A = [94 15 97 42 24]
A[0]	94
A[4]	24

arr =
[[ 79 221 122 183 133 183 190 221 181  61  98 233  97  67]
 [214  36 189  91 131 114 113  52  82 219 204  50 171 208]
 [115 128 250  67 170  50 158 106 161 224 222 109 231 138]
 [ 87 145 242  56 171  58 189 136 178 207 210 159 240 122]]
arr[-4,-14]	79
arr[1,7]	52
arr[-3]	[214, 36, 189, 91, 131, 114, 113, 52, 82, 219, 204, 50, 171, 208]
arr[-1]	[87, 145, 242, 56, 171, 58, 189, 136, 178, 207, 210, 159, 240, 122]
arr[:, -4]	[98, 204, 222, 210]
arr[-1,10]	210
arr[:, -3]	[233, 50, 109, 159]
arr[:, 2]	[122, 189, 250, 242]
arr[-1,-11]	56
arr[1,-6]	82
arr[-2,-5]	224
arr[-2]	[115, 128, 250, 67, 170, 50, 158, 106, 161, 224, 222, 109, 231, 138]
arr[-4,13]	67
arr[2,13]	138
arr[3,9]	207
arr[3,13]	122
arr[0,8]	181
arr[-1,12]	240

M = [4.0, 11.8, -11.3, -10.8, -8.4, -11.1, 2.8, -7.9]
M[0]: 4.0
M[2]: -11.3
M[3]: -10.8
M[4]: -8.4
M[5]: -11.1

m =
|  229 |  534 |   55 |  313 | -141 | -117 | -282 |  105 |  441 |  248 |
|  513 |   55 |  102 |  209 | -240 |   27 |   68 |  -27 |  282 |  -86 |
|   50 |  536 |   89 |  -63 | -216 | -225 |  -53 |  -53 |   19 | -172 |
|    0 |    1 |   -1 |   -2 |    1 |   -4 |    4 |  -56 |   -4 |   -3 |
m[0, 0] -> 229
m[:, 1] -> [534, 55, 536, 1]
m[0, 1] -> 534
m[3, 3] -> -2
m[0, 8] -> 441
m[3, 8] -> -4
m[1, 1] -> 55
m[2] -> [50, 536, 89, -63, -216, -225, -53, -53, 19, -172]
m[2, 8] -> 19
m[1, 2] -> 102
m[2, 1] -> 536
m[:, 3] -> [313, 209, -63, -2]
m[0, 4] -> -141
m[:, 7] -> [105, -27, -53, -56]
m[3, 9] -> -3
m[3, 2] -> -1
m[1, 6] -> 68
m[1, 5] -> 27
m[0, 5] -> -117
m[3, 6] -> 4
m[2, 7] -> -53
m[0, 3] -> 313

X =
[[-38, -80, -44, 152, 221, -158, 35, 56, -274, 434, -166, 126, 42, -151, -353, -67],
 [164, -570, 25, -147, -201, -120, -144, -68, -370, 542, -303, 292, -9, -136, -363, -187],
 [-173, 499, 230, 263, -210, -239, 256, 207, 67, 249, 16, -163, 190, 270, 79, 78],
 [-44, 210, -114, -70, -179, 114, -106, 252, -27, -24, 217, -181, 17, 92, 218, -54],
 [56, 90, 179, 192, 2, 92, 20, -12, 257, -125, 121, -134, 170, 269, 99, 152],
 [-320, 261, 272, 166, 277, -301, 241, 316, 92, -16, 237, 118, -135, 140, -307, -121],
 [198, -458, -300, 57, 194, 105, -110, -230, -201, 529, -212, 300, 139, -158, -40, -161],
 [215, -97, -265, -162, -271, -121, -104, -16, -329, 4, 322, 157, 158, 165, 298, -177],
 [208, -586, 70, 17, 226, -287, -180, -324, -248, 480, -343, 253, 177, -196, -340, 143],
 [-279, 266, 251, -163, 177, 142, 202, -213, 367, -373, 284, -275, -158, -317, 299, -123],
 [250, 103, -118, 66, -295, -98, -44, -291, -269, 257, 100, 77, -43, -55, -37, 52],
 [-286, -193, 291, -61, 184, 129, 242, 86, 231, 298, -143, 236, -145, -202, -238, -138],
 [-313, 507, 148, 89, 216, 58, 261, 221, 366, -332, 30, -271, -155, -199, -136, 145],
 [175, 266, -221, 34, -333, -213, -33, 117, 230, -321, 363, -8, 198, 253, -60, 140],
 [85, 86, 99, 224, 125, 57, -169, -228, -209, -106, -309, -87, 94, -181, 264, 78]]
X[-15, 0]	-38
X[-15, 15]	-67
X[-5]	[250, 103, -118, 66, -295, -98, -44, -291, -269, 257, 100, 77, -43, -55, -37, 52]
X[:, 14]	[-353, -363, 79, 218, 99, -307, -40, 298, -340, 299, -37, -238, -136, -60, 264]
X[8, 0]	208
X[-11, -4]	170
X[2, -4]	190
X[3, 8]	-27
X[-14, 14]	-363
X[-9, -1]	-161
X[-5, 6]	-44
X[:, -3]	[-151, -136, 270, 92, 269, 140, -158, 165, -196, -317, -55, -202, -199, 253, -181]
X[-2, 0]	175
X[10, 5]	-98
X[4]	[56, 90, 179, 192, 2, 92, 20, -12, 257, -125, 121, -134, 170, 269, 99, 152]
X[-9, 4]	194
X[:, -13]	[152, -147, 263, -70, 192, 166, 57, -162, 17, -163, 66, -61, 89, 34, 224]
X[:, -4]	[42, -9, 190, 17, 170, -135, 139, 158, 177, -158, -43, -145, -155, 198, 94]
X[-6, 10]	284
X[-15, 4]	221
X[-14, 7]	-68
X[0, -9]	56
X[0]	[-38, -80, -44, 152, 221, -158, 35, 56, -274, 434, -166, 126, 42, -151, -353, -67]
X[-5, 12]	-43
X[3, 13]	92
X[1, -11]	-120
X[:, 15]	[-67, -187, 78, -54, 152, -121, -161, -177, 143, -123, 52, -138, 145, 140, 78]
X[7, -14]	-265
X[13, -6]	363
X[:, -12]	[221, -201, -210, -179, 2, 277, 194, -271, 226, 177, -295, 184, 216, -333, 125]
X[-4]	[-286, -193, 291, -61, 184, 129, 242, 86, 231, 298, -143, 236, -145, -202, -238, -138]
X[-12, 12]	17
X[:, 8]	[-274, -370, 67, -27, 257, 92, -201, -329, -248, 367, -269, 231, 366, 230, -209]
X[-13, 0]	-173
X[-3, 2]	148
X[-11, -12]	2
X[:, 6]	[35, -144, 256, -106, 20, 241, -110, -104, -180, 202, -44, 242, 261, -33, -169]
X[9, -1]	-123
